Below are the code and all the weights of a small trained network. Each question names an input and a target symbol and asks about switching units off, where a switched-off unit gives its printed mean instead of its output.

import numpy as np


def w(rows, s, z=0):
    codes = np.array(rows[::2]) - 128.0
    scale = np.full(codes.shape[1], s)
    scale[-1] = z or s
    return codes * scale


def f(y):
    return np.maximum(y, 0)


def softmax(a):
    e = np.exp(a - a.max(-1, keepdims=True))
    return e / e.sum(-1, keepdims=True)


def log_softmax(a):
    a = a - a.max(-1, keepdims=True)
    return a - np.log(np.exp(a).sum(-1, keepdims=True))


def net(x, mask):
    ids = ['ΔΘΞαγλπω'.index(c) for c in x.split()]
    T = len(ids)
    res = E[ids] + P[:T]
    u = 0
    for l in range(3):
        q, k, v = (res @ M[l].T for M in (Q, K, V))
        z = softmax(np.where(np.tri(T) > 0, q @ k.T / 3**0.5, -1e9)) @ v
        res = res + np.where(mask[u], z, O[l][:, -1]) @ O[l][:, :-1]
        u += 1
        y = f(res @ A[l][:, :-1].T + A[l][:, -1])
        res = res + np.where(mask[u : u + 4], y, B[l][:, -1]) @ B[l][:, :-1]
        u += 4
    return log_softmax(res[-1] @ U[:, :-1].T + U[:, -1])


Q, K, V, O, A, B = {}, {}, {}, {}, {}, {}
E = w([
[93,167,113,177,66,106,56,108,127,107,157],'Δ',
[75,128,125,175,77,101,7,123,171,126,184],'Θ',
[149,73,77,183,192,74,221,64,89,93,189],'Ξ',
[131,78,206,189,110,142,130,52,146,198,108],'α',
[78,93,86,151,89,171,165,62,69,167,182],'γ',
[43,57,94,91,9,171,34,106,102,97,96],'λ',
[103,167,90,96,118,209,172,168,231,112,105],'π',
[111,74,242,52,124,151,165,161,145,138,197],'ω',
],0.018)
P = w([
[122,165,62,170,250,76,232,240,139,134,31],'0',
[84,116,94,181,207,107,163,219,128,122,126],'1',
[88,119,136,157,201,129,127,160,111,91,127],'2',
[119,110,107,135,177,153,115,145,125,96,144],'3',
[152,105,83,116,147,171,103,128,134,101,153],'4',
[125,99,83,90,100,194,118,120,136,122,194],'5',
[123,93,65,86,55,203,126,122,154,135,227],'6',
[148,85,55,52,25,196,131,107,176,138,255],'7',
],0.0093)
Q[0] = w([
[76,109,166,160,99,100,32,153,133,90,161],'0.h1',
[129,161,177,161,125,55,239,138,118,160,52],'0.h1',
[190,254,199,186,154,148,124,81,182,185,145],'0.h1',
],0.0079)
K[0] = w([
[186,104,121,86,45,255,141,141,215,163,139],'0.h1',
[110,143,91,179,148,53,149,243,109,140,84],'0.h1',
[91,74,191,173,117,111,94,98,127,194,14],'0.h1',
],0.0072)
V[0] = w([
[111,22,94,219,162,52,99,92,116,181,25],'0.h1',
[77,114,98,114,126,186,109,114,131,74,89],'0.h1',
[85,1,127,100,197,165,202,143,115,142,85],'0.h1',
],0.0052)
O[0] = w([
[115,2,97,192,54,184,110,179,70,164,125,248],'0.h1',
[135,171,173,83,165,63,152,111,57,198,139,253],'0.h1',
[9,38,162,159,129,182,67,144,36,143,135,255],'0.h1',
],0.0098,0.0019)
A[0] = w([
[69,148,89,119,113,85,63,61,20,110,176,142],'0.n1',
[182,11,167,124,112,102,184,31,40,126,182,206],'0.n2',
[160,119,125,91,108,128,106,105,139,22,108,4],'0.n3',
[170,135,158,170,177,76,162,2,142,125,106,148],'0.n4',
],0.0055,0.0019)
B[0] = w([
[47,83,91,134,128,136,1,167,165,125,114,248],'0.n1',
[161,188,74,106,75,132,217,125,176,136,242,253],'0.n2',
[71,175,124,128,94,87,168,97,135,158,112,133],'0.n3',
[90,141,107,152,198,159,126,106,127,196,174,137],'0.n4',
],0.0084,0.0071)
Q[1] = w([
[147,63,115,165,86,84,223,164,76,120,211],'1.h1',
[251,161,174,169,181,195,254,132,75,213,62],'1.h1',
[180,118,8,207,63,94,154,126,209,127,188],'1.h1',
],0.0051)
K[1] = w([
[114,109,82,149,68,76,170,69,138,178,116],'1.h1',
[76,124,148,221,177,64,138,112,135,161,106],'1.h1',
[94,159,68,143,30,147,97,2,201,104,171],'1.h1',
],0.0071)
V[1] = w([
[156,132,211,185,139,126,169,136,79,92,196],'1.h1',
[124,160,82,203,150,81,79,116,111,143,145],'1.h1',
[140,135,131,2,94,132,58,118,109,147,147],'1.h1',
],0.0071)
O[1] = w([
[215,91,98,122,116,165,216,104,144,82,32,2],'1.h1',
[67,107,83,105,143,51,241,117,254,190,237,222],'1.h1',
[96,97,15,233,26,152,195,122,37,167,78,172],'1.h1',
],0.0091,0.002)
A[1] = w([
[131,185,124,127,157,2,186,139,67,80,98,182],'1.n1',
[156,145,135,180,128,100,183,150,117,142,81,42],'1.n2',
[194,92,132,130,102,135,131,122,119,80,168,5],'1.n3',
[102,120,184,122,162,158,161,179,114,179,80,180],'1.n4',
],0.0093,0.0021)
B[1] = w([
[174,113,111,216,158,119,157,187,152,97,7,135],'1.n1',
[162,137,126,96,175,39,119,159,150,168,137,128],'1.n2',
[167,105,219,114,83,155,110,150,107,68,133,255],'1.n3',
[98,140,96,160,129,119,129,104,197,178,175,217],'1.n4',
],0.011,0.0036)
Q[2] = w([
[84,201,121,82,254,158,144,249,67,112,39],'2.h1',
[146,154,4,170,92,233,151,177,117,124,123],'2.h1',
[154,149,127,31,71,198,118,174,133,109,116],'2.h1',
],0.0062)
K[2] = w([
[95,114,142,146,196,73,122,254,168,126,72],'2.h1',
[128,168,133,54,107,77,93,109,120,124,157],'2.h1',
[115,147,199,116,121,151,105,85,151,86,81],'2.h1',
],0.0083)
V[2] = w([
[126,19,126,124,92,149,223,150,152,1,115],'2.h1',
[110,112,48,71,191,155,146,121,63,142,155],'2.h1',
[158,129,106,108,185,98,60,248,124,97,107],'2.h1',
],0.0046)
O[2] = w([
[108,201,129,209,135,165,79,127,135,193,88,204],'2.h1',
[140,129,252,91,93,83,92,65,136,108,42,109],'2.h1',
[165,197,108,218,114,93,136,74,65,108,201,3],'2.h1',
],0.011,0.005)
A[2] = w([
[127,136,178,49,218,111,255,133,179,156,144,163],'2.n1',
[135,181,91,215,184,136,228,148,141,90,83,133],'2.n2',
[129,178,90,116,145,58,154,116,182,80,126,224],'2.n3',
[86,176,124,98,124,69,72,156,73,122,92,4],'2.n4',
],0.0073,0.002)
B[2] = w([
[91,68,111,171,185,108,12,15,74,139,84,255],'2.n1',
[183,75,54,105,176,69,207,58,176,188,95,153],'2.n2',
[155,171,178,121,1,178,197,200,139,68,203,209],'2.n3',
[229,156,164,123,168,104,115,239,92,144,140,250],'2.n4',
],0.0095,0.0061)
U = w([
[61,130,3,93,222,157,103,90,136,175,142,248],'Δ',
[112,155,206,128,44,214,203,190,115,51,214,212],'Θ',
[180,139,85,124,135,100,145,181,122,152,122,135],'Ξ',
[223,179,81,7,190,132,70,209,121,168,182,78],'α',
[180,127,71,195,80,121,71,151,113,52,90,116],'γ',
[107,235,158,184,74,97,126,125,120,187,118,81],'λ',
[164,115,102,145,92,66,107,166,38,235,172,1],'π',
[138,107,177,112,89,69,91,196,220,70,57,43],'ω',
],0.0048,0.0044)

Each question gives the input, a string of symbols that net reads in full, and the target symbol t.
The units are the heads (3 rows each of Q, K, V and O) and the neurons (one row each of A and B). Each row of codes is followed by its name. A weight is (code - 128) times the scale printed after its matrix; where a second scale follows, it is the last column's (O, A, B and U).
mask holds one flag per unit, layer by layer, with each layer's heads first. A switched-off unit (its flag False) gives its mean, the last column of its rows in O or B, instead of its output. The means were averaged over made-up inputs and are rounded, as every weight is.
A unit's drop is (log p(t) with every unit on - log p(t) with that unit switched off) / (log p(t) with every unit on - log p(t) with every unit switched off).
The circuit of an input: a set's keep is (log p(t) with only the set's units on - log p(t) with every unit switched off) / (log p(t) with every unit on - log p(t) with every unit switched off). Starting from the 12 units with the biggest drops (on a tie, the unit counted first), units are removed one at a time, each time the one whose removal leaves the highest keep (on an exact tie, the one counted first), for as long as the keep stays at least 0.8.
units of the circuit, in order: the units of the circuit, biggest drop first
unit that matters most: the unit with the biggest drop
k most important neurons: the k neurons with the biggest drops, biggest first
k most important neurons of layer l: the k neurons of layer l with the biggest drops, biggest first
input Ξ Θ Θ Θ ω λ, target γ: units of the circuit, in order : (1.h1, 0.h1, 0.n1)
input Θ ω π λ Δ, target α: units of the circuit, in order : (0.h1, 2.n4, 0.n1, 2.n1)
input π Θ Θ Θ Ξ γ Ξ Θ, target ω: unit that matters most : 0.n2
input Ξ Θ Ξ Θ, target λ: units of the circuit, in order : (0.n2, 2.h1, 0.h1, 1.h1)
input Θ ω λ Θ γ Θ γ Δ, target ω: units of the circuit, in order : (2.h1, 0.n2)
input Θ α Θ Δ, target Δ: units of the circuit, in order : (1.h1, 0.n1)
input Ξ Ξ Θ Ξ Θ Ξ, target Θ: units of the circuit, in order : (0.n2, 1.n3)
input ω Θ λ π α α Δ, target Δ: 4 most important neurons : (1.n3, 2.n3, 0.n1, 0.n2)
input Θ ω α α Δ ω Δ, target γ: units of the circuit, in order : (1.h1, 0.n2)
input Θ Θ Δ, target Θ: units of the circuit, in order : (2.n3, 1.h1, 0.h1)
input ω π γ Θ α, target Δ: units of the circuit, in order : (2.h1, 0.n1, 2.n1, 1.h1)
input Θ α Θ α α Δ α, target Θ: units of the circuit, in order : (0.h1, 0.n2, 2.n1)
input Θ α Θ π ω Ξ ω λ, target γ: units of the circuit, in order : (1.h1, 0.h1, 0.n2)
input α Θ ω λ Θ, target γ: 2 most important neurons : (0.n2, 0.n1)
input α γ γ Θ Ξ π α Δ, target α: 3 most important neurons : (0.n2, 2.n4, 0.n1)
input α Δ Θ Δ Θ Δ Δ, target Θ: most important neuron of layer 1 : (1.n1)
input Ξ Θ Δ, target λ: 2 most important neurons : (0.n2, 2.n3)
input Θ λ π Θ Ξ ω, target Δ: units of the circuit, in order : (2.n1, 2.n3)
input Θ λ Θ Θ π λ, target α: units of the circuit, in order : (0.h1, 2.n4, 1.h1, 0.n1)
input π Θ α Θ ω π, target Θ: 3 most important neurons : (0.n2, 2.n3, 0.n1)
input α α Θ α α Ξ π, target Δ: 2 most important neurons of layer 2 : (2.n3, 2.n4)
input α Θ α, target Θ: 3 most important neurons : (0.n2, 1.n3, 2.n1)
input π α Ξ Ξ Ξ Θ Δ, target λ: 3 most important neurons : (0.n2, 1.n3, 1.n1)
input ω α Θ Θ ω λ Θ Θ, target π: most important neuron : (2.n4)
input α Θ ω, target Δ: 2 most important neurons : (0.n1, 2.n1)
